Below are the code and all the weights of a small trained network. Each question names an input and a class and asks about switching units off, where a switched-off unit gives its printed mean instead of its output.

import numpy as np


def w(rows, s, z=0):
    codes = np.array(rows[::2]) - 128.0
    scale = np.full(codes.shape[1], s)
    scale[-1] = z or s
    return codes * scale


def f(y):
    return y / 2 * (1 + np.tanh(0.7978845608 * (y + 0.044715 * y**3)))


def log_softmax(a):
    a = a - a.max(-1, keepdims=True)
    return a - np.log(np.exp(a).sum(-1, keepdims=True))


def net(x, mask):
    res = np.array(x, float).reshape(1, 8) / 4 @ E
    y = f(res @ A[0][:, :-1].T + A[0][:, -1])
    res = res + np.where(mask, y, B[0][:, -1]) @ B[0][:, :-1]
    return log_softmax(res[-1] @ U[:, :-1].T + U[:, -1])


A, B = {}, {}
E = w([
[125,223,186,1,146,242,150,63,127,126],'x0',
[112,185,33,181,194,183,23,68,195,228],'x1',
[139,126,120,127,131,117,150,109,138,136],'x2',
[127,140,137,149,125,127,122,111,132,107],'x3',
[131,117,123,115,127,134,117,146,107,138],'x4',
[153,136,118,127,135,108,145,95,131,127],'x5',
[172,139,79,207,225,223,207,203,46,62],'x6',
[80,244,130,171,92,79,175,136,12,218],'x7',
],0.0068)
A[0] = w([
[152,82,179,88,56,102,212,168,61,49,60],'n0',
[112,39,96,226,116,30,110,191,166,123,180],'n1',
[164,147,105,188,248,193,202,176,45,79,59],'n2',
[113,176,11,174,201,178,28,95,193,223,204],'n3',
[142,183,228,44,156,215,147,92,137,115,128],'n4',
[114,180,74,155,171,139,91,128,119,172,79],'n5',
[138,74,86,231,79,28,140,172,122,161,113],'n6',
[227,16,117,80,152,173,87,134,218,39,68],'n7',
[103,232,180,25,130,211,148,82,131,119,144],'n8',
[155,126,95,181,248,186,213,174,103,73,132],'n9',
[66,127,198,60,8,34,56,80,186,177,195],'n10',
[137,72,174,47,53,63,201,162,84,72,53],'n11',
[152,100,204,115,54,99,222,166,89,65,43],'n12',
[84,254,135,178,60,63,200,140,6,209,2],'n13',
],0.0053,0.00059)
B[0] = w([
[62,148,80,127,160,120,127,91,120,60,203],'n0',
[177,109,130,196,174,189,200,130,75,208,188],'n1',
[178,59,111,46,30,184,80,67,188,123,229],'n2',
[46,156,38,100,171,106,145,78,122,63,255],'n3',
[150,95,152,207,184,161,203,169,67,176,209],'n4',
[110,145,93,93,126,101,100,110,155,92,171],'n5',
[144,82,160,169,167,185,159,166,78,189,181],'n6',
[106,228,254,92,154,6,98,252,196,182,210],'n7',
[175,133,144,209,169,185,161,129,58,189,219],'n8',
[176,93,121,90,33,150,104,125,168,106,218],'n9',
[205,31,69,110,41,206,113,64,140,118,224],'n10',
[76,131,64,119,160,111,142,87,99,57,198],'n11',
[47,160,66,139,147,106,138,84,103,55,196],'n12',
[144,180,233,63,148,43,29,208,243,154,220],'n13',
],0.0072,0.0088)
U = w([
[186,79,100,112,2,160,113,99,150,122,138],'0',
[25,142,59,139,185,108,139,100,114,86,78],'1',
[127,158,214,115,152,68,106,179,177,149,247],'2',
[175,106,143,203,189,166,180,137,60,179,51],'3',
],0.0098,0.0013)

Each question gives the input, the list of numbers given to net, and the class t.
The units are the neurons (one row each of A and B). Each row of codes is followed by its name. A weight is (code - 128) times the scale printed after its matrix; where a second scale follows, it is the last column's (A, B and U).
mask holds one flag per neuron, in row order. A switched-off neuron (its flag False) gives its mean, the last column of its row in B, instead of its output. The means were averaged over made-up inputs and are rounded, as every weight is.
A unit's drop is (log p(t) with every unit on - log p(t) with that unit switched off) / (log p(t) with every unit on - log p(t) with every unit switched off).
The circuit of an input: a set's keep is (log p(t) with only the set's units on - log p(t) with every unit switched off) / (log p(t) with every unit on - log p(t) with every unit switched off). Starting from the 12 units with the biggest drops (on a tie, the unit counted first), units are removed one at a time, each time the one whose removal leaves the highest keep (on an exact tie, the one counted first), for as long as the keep stays at least 0.8.
circuit, biggest first: the units of the circuit, biggest drop first
unit that matters most: the unit with the biggest drop
top k neurons: the k neurons with the biggest drops, biggest first
drop of u: that unit's drop, to one decimal
input [-1,-7,3,0,-5,5,-6,-3], class 1: top 4 neurons	(n11, n12, n2, n0)
input [8,-8,3,7,-5,-7,0,-2], class 1: circuit, biggest first	(n12)
input [0,1,3,-7,5,-8,3,0], class 0: circuit, biggest first	(n7, n4, n3)
input [-2,6,3,8,-4,6,6,-4], class 0: top 2 neurons	(n9, n2)
input [-8,7,3,-6,-7,0,-6,3], class 3: top 2 neurons	(n1, n6)
input [4,-2,5,-3,-3,8,-3,1], class 3: top 2 neurons	(n2, n9)
input [-2,-2,-4,3,7,6,1,-3], class 2: circuit, biggest first	(n10, n7)
input [5,-2,8,3,6,3,-1,-4], class 3: circuit, biggest first	(n4, n2)
input [-3,1,8,-7,-3,-8,3,4], class 2: top 3 neurons	(n10, n13, n8)
input [-2,-1,-1,-8,4,-4,-2,-3], class 2: circuit, biggest first	(n2, n7)
input [1,-7,1,8,7,7,-5,7], class 1: top 3 neurons	(n11, n12, n0)
input [-3,-4,0,-8,-3,7,-3,2], class 1: top 3 neurons	(n2, n9, n11)
input [-3,-8,-6,-2,-8,8,4,-7], class 1: top 4 neurons	(n12, n0, n11, n13)
input [5,0,7,-8,5,8,-4,-8], class 2: circuit, biggest first	(n7)
input [1,-2,-1,-1,7,1,-7,-8], class 2: top 3 neurons	(n7, n2, n9)
input [-4,5,2,5,1,8,6,2], class 0: top 2 neurons	(n2, n9)
input [7,-4,-1,-5,1,-7,3,-4], class 3: top 4 neurons	(n4, n8, n13, n3)
input [-5,4,6,0,-7,8,6,0], class 0: top 2 neurons	(n2, n9)
input [-3,3,3,7,-8,3,5,8], class 2: top 2 neurons	(n13, n10)
input [-1,-8,2,-7,-2,-5,-6,7], class 1: unit that matters most	n11
input [-1,2,-7,7,8,1,-4,7], class 2: top 3 neurons	(n13, n2, n9)
input [8,6,4,6,-7,3,8,-6], class 0: top 3 neurons	(n2, n9, n1)
input [0,0,2,6,6,2,-2,-3], class 2: drop of n7	0.2
input [3,-1,-5,2,-8,5,7,-1], class 0: drop of n2	0.1
input [-7,1,-5,8,-6,8,-2,3], class 3: drop of n5	0.0
input [3,-8,4,2,-1,-2,2,-8], class 1: drop of n13	0.4
input [-8,0,-4,-6,5,0,-2,-4], class 3: circuit, biggest first	(n1)
